Here is a tiny trained network, its code and every weight. The questions are about switching its units off for an input and a class, where a switched-off unit gives its printed mean instead of its output.

import numpy as np


def w(rows, s, z=0):
    codes = np.array(rows[::2]) - 128.0
    scale = np.full(codes.shape[1], s)
    scale[-1] = z or s
    return codes * scale


def f(y):
    return np.maximum(y, 0)


def log_softmax(a):
    a = a - a.max(-1, keepdims=True)
    return a - np.log(np.exp(a).sum(-1, keepdims=True))


def net(x, mask):
    res = np.array(x, float).reshape(1, 6) / 4 @ E
    y = f(res @ A[0][:, :-1].T + A[0][:, -1])
    res = res + np.where(mask, y, B[0][:, -1]) @ B[0][:, :-1]
    return log_softmax(res[-1] @ U[:, :-1].T + U[:, -1])


A, B = {}, {}
E = w([
[127,131,93,127,115,83,136,175],'x0',
[187,129,187,113,63,221,228,204],'x1',
[231,19,191,77,217,81,98,142],'x2',
[161,68,21,254,91,185,150,86],'x3',
[141,136,97,110,118,102,130,152],'x4',
[78,180,116,181,87,83,73,214],'x5',
],0.0069)
A[0] = w([
[255,86,116,168,131,220,221,150,253],'n0',
[117,106,64,168,115,157,212,151,189],'n1',
[207,24,163,83,184,90,131,227,218],'n2',
[100,127,55,73,62,145,190,112,243],'n3',
[183,60,131,167,170,75,41,110,75],'n4',
[174,115,160,201,166,100,162,133,64],'n5',
],0.0073,0.003)
B[0] = w([
[142,239,107,173,120,100,73,212,251],'n0',
[106,202,108,176,102,177,159,116,197],'n1',
[162,151,166,144,188,62,64,106,254],'n2',
[45,142,175,163,171,217,102,132,197],'n3',
[117,1,50,93,155,91,152,101,202],'n4',
[167,143,86,217,175,93,80,136,148],'n5',
],0.0086,0.0085)
U = w([
[95,183,137,181,151,90,95,169,253],'0',
[54,127,84,218,108,157,120,76,124],'1',
[63,169,206,106,80,170,182,195,182],'2',
[124,163,128,189,42,207,175,161,3],'3',
[78,32,151,49,186,66,122,151,78],'4',
[192,46,2,163,135,92,126,95,7],'5',
[165,143,219,146,146,81,102,157,19],'6',
],0.0069,0.003)

Each question gives the input, the list of numbers given to net, and the class t.
The units are the neurons (one row each of A and B). Each row of codes is followed by its name. A weight is (code - 128) times the scale printed after its matrix; where a second scale follows, it is the last column's (A, B and U).
mask holds one flag per neuron, in row order. A switched-off neuron (its flag False) gives its mean, the last column of its row in B, instead of its output. The means were averaged over made-up inputs and are rounded, as every weight is.
A unit's drop is (log p(t) with every unit on - log p(t) with that unit switched off) / (log p(t) with every unit on - log p(t) with every unit switched off).
The circuit of an input: a set's keep is (log p(t) with only the set's units on - log p(t) with every unit switched off) / (log p(t) with every unit on - log p(t) with every unit switched off). Starting from all 6 units, units are removed one at a time, each time the one whose removal leaves the highest keep (on an exact tie, the one counted first), for as long as the keep stays at least 0.8.
circuit, biggest first: the units of the circuit, biggest drop first
top k neurons: the k neurons with the biggest drops, biggest first
drop when u is switched off: that unit's drop, to one decimal
input [-1,-2,1,1,2,2], class 5: circuit, biggest first => (n0, n3)
input [4,-3,7,-3,3,7], class 4: top 3 neurons => (n4, n0, n1)
input [0,-4,1,2,5,8], class 5: circuit, biggest first => (n0, n3, n4)
input [-8,-4,1,-2,-8,2], class 4: circuit, biggest first => (n0, n1)
input [2,-2,4,2,8,7], class 5: circuit, biggest first => (n4, n0)
input [-5,-8,4,2,6,7], class 5: top 2 neurons => (n4, n3)
input [1,0,4,-1,3,5], class 4: circuit, biggest first => (n0, n1)
input [7,1,5,7,4,-3], class 0: top 3 neurons => (n0, n2, n1)
input [-6,-3,1,-7,-6,3], class 4: top 2 neurons => (n0, n1)
input [1,1,6,7,1,-8], class 0: top 3 neurons => (n0, n2, n1)
input [-3,1,-2,3,4,-1], class 3: circuit, biggest first => (n2, n4)
input [6,1,5,7,6,-4], class 0: circuit, biggest first => (n0)
input [1,8,2,7,2,-2], class 0: top 3 neurons => (n0, n5, n2)
input [0,3,1,6,-1,-7], class 0: top 2 neurons => (n0, n5)
input [8,-2,1,-3,0,0], class 4: circuit, biggest first => (n0)
input [-6,-7,2,8,3,4], class 5: drop when n3 is switched off => 0.1
input [-2,1,-5,8,-7,-3], class 3: drop when n1 is switched off => 0.2
input [-2,-4,2,4,3,4], class 5: drop when n4 is switched off => 0.2
input [1,7,7,8,-7,-3], class 0: drop when n0 is switched off => 0.8
